Here is a tiny trained network, its code and every weight. The questions are about switching its units off for an input and a class, where a switched-off unit gives its printed mean instead of its output.

import numpy as np


def w(rows, s, z=0):
    codes = np.array(rows[::2]) - 128.0
    scale = np.full(codes.shape[1], s)
    scale[-1] = z or s
    return codes * scale


def f(y):
    return y / 2 * (1 + np.tanh(0.7978845608 * (y + 0.044715 * y**3)))


def log_softmax(a):
    a = a - a.max(-1, keepdims=True)
    return a - np.log(np.exp(a).sum(-1, keepdims=True))


def net(x, mask):
    res = np.array(x, float).reshape(1, 7) / 4 @ E
    y = f(res @ A[0][:, :-1].T + A[0][:, -1])
    res = res + np.where(mask, y, B[0][:, -1]) @ B[0][:, :-1]
    return log_softmax(res[-1] @ U[:, :-1].T + U[:, -1])


A, B = {}, {}
E = w([
[156,61,170,119],'x0',
[134,202,150,35],'x1',
[2,108,58,31],'x2',
[153,183,71,90],'x3',
[53,146,137,208],'x4',
[74,143,225,56],'x5',
[74,192,180,204],'x6',
],0.0066)
A[0] = w([
[167,58,95,147,145],'n1',
[34,73,132,131,196],'n2',
[142,114,46,96,127],'n3',
[107,57,90,87,180],'n4',
[75,131,81,159,106],'n5',
[132,161,138,152,177],'n6',
[111,121,126,137,119],'n7',
[133,183,111,176,224],'n8',
[89,186,145,77,165],'n9',
[107,41,121,147,253],'n10',
[66,97,128,157,198],'n11',
[152,163,168,120,100],'n12',
[135,218,94,127,170],'n13',
[78,214,158,69,155],'n14',
[57,94,124,139,170],'n15',
[88,182,146,88,158],'n16',
[111,186,153,105,157],'n17',
[167,121,246,119,139],'n18',
],0.011,0.0068)
B[0] = w([
[78,212,92,85,183],'n1',
[114,224,204,99,251],'n2',
[218,118,175,74,190],'n3',
[147,175,149,40,216],'n4',
[59,121,173,154,174],'n5',
[166,113,117,203,181],'n6',
[130,136,154,130,130],'n7',
[197,150,150,217,245],'n8',
[98,173,10,111,225],'n9',
[103,207,142,117,254],'n10',
[108,165,150,148,226],'n11',
[121,37,117,116,142],'n12',
[188,115,122,173,212],'n13',
[82,154,2,136,250],'n14',
[87,208,196,116,209],'n15',
[100,159,63,130,212],'n16',
[93,118,70,162,191],'n17',
[2,14,209,196,211],'n18',
],0.0069,0.0065)
U = w([
[211,129,75,68,129],'0',
[88,10,132,148,118],'1',
[135,106,123,117,1],'2',
[152,123,195,184,142],'3',
[137,181,64,158,186],'4',
[107,159,147,79,147],'5',
],0.011,0.0076)

Each question gives the input, the list of numbers given to net, and the class t.
The units are the neurons (one row each of A and B). Each row of codes is followed by its name. A weight is (code - 128) times the scale printed after its matrix; where a second scale follows, it is the last column's (A, B and U).
mask holds one flag per neuron, in row order. A switched-off neuron (its flag False) gives its mean, the last column of its row in B, instead of its output. The means were averaged over made-up inputs and are rounded, as every weight is.
A unit's drop is (log p(t) with every unit on - log p(t) with that unit switched off) / (log p(t) with every unit on - log p(t) with every unit switched off).
The circuit of an input: a set's keep is (log p(t) with only the set's units on - log p(t) with every unit switched off) / (log p(t) with every unit on - log p(t) with every unit switched off). Starting from the 12 units with the biggest drops (on a tie, the unit counted first), units are removed one at a time, each time the one whose removal leaves the highest keep (on an exact tie, the one counted first), for as long as the keep stays at least 0.8.
units of the circuit, in order: the units of the circuit, biggest drop first
k most important neurons: the k neurons with the biggest drops, biggest first
drop when u is switched off: that unit's drop, to one decimal
input [7,-2,-8,8,-4,7,-6], class 1: units of the circuit, in order -> (n18, n2)
input [4,1,-4,-8,-3,6,-2], class 1: units of the circuit, in order -> (n18)
input [-1,0,4,3,8,-8,1], class 3: units of the circuit, in order -> (n14, n9, n5, n8)
input [-2,-8,-4,8,-3,-4,-4], class 0: units of the circuit, in order -> (n3, n18, n14)
input [-4,-5,-5,4,0,-7,7], class 3: 4 most important neurons -> (n14, n9, n8, n16)
input [2,0,-4,1,1,-6,8], class 3: units of the circuit, in order -> (n14, n9)
input [-3,7,1,-5,-1,7,3], class 4: units of the circuit, in order -> (n14, n9)
input [2,0,-1,8,8,-6,3], class 3: units of the circuit, in order -> (n14, n9, n8)
input [-5,-2,-6,2,-4,0,4], class 3: 2 most important neurons -> (n14, n9)
input [-3,-8,-7,6,-3,-2,-7], class 0: 2 most important neurons -> (n3, n18)
input [8,-7,-7,-2,-1,4,-7], class 1: 4 most important neurons -> (n18, n2, n8, n15)
input [-6,-6,1,5,0,-3,8], class 3: drop when n16 is switched off -> 0.1
input [-1,-6,-3,4,-2,-1,-5], class 0: drop when n18 is switched off -> 0.2
input [-2,-2,3,8,2,0,-7], class 0: most important neuron -> (n3)
input [-3,6,-4,-7,-4,7,5], class 1: drop when n18 is switched off -> 0.5
input [8,-7,4,-6,5,3,-7], class 5: drop when n16 is switched off -> 0.0
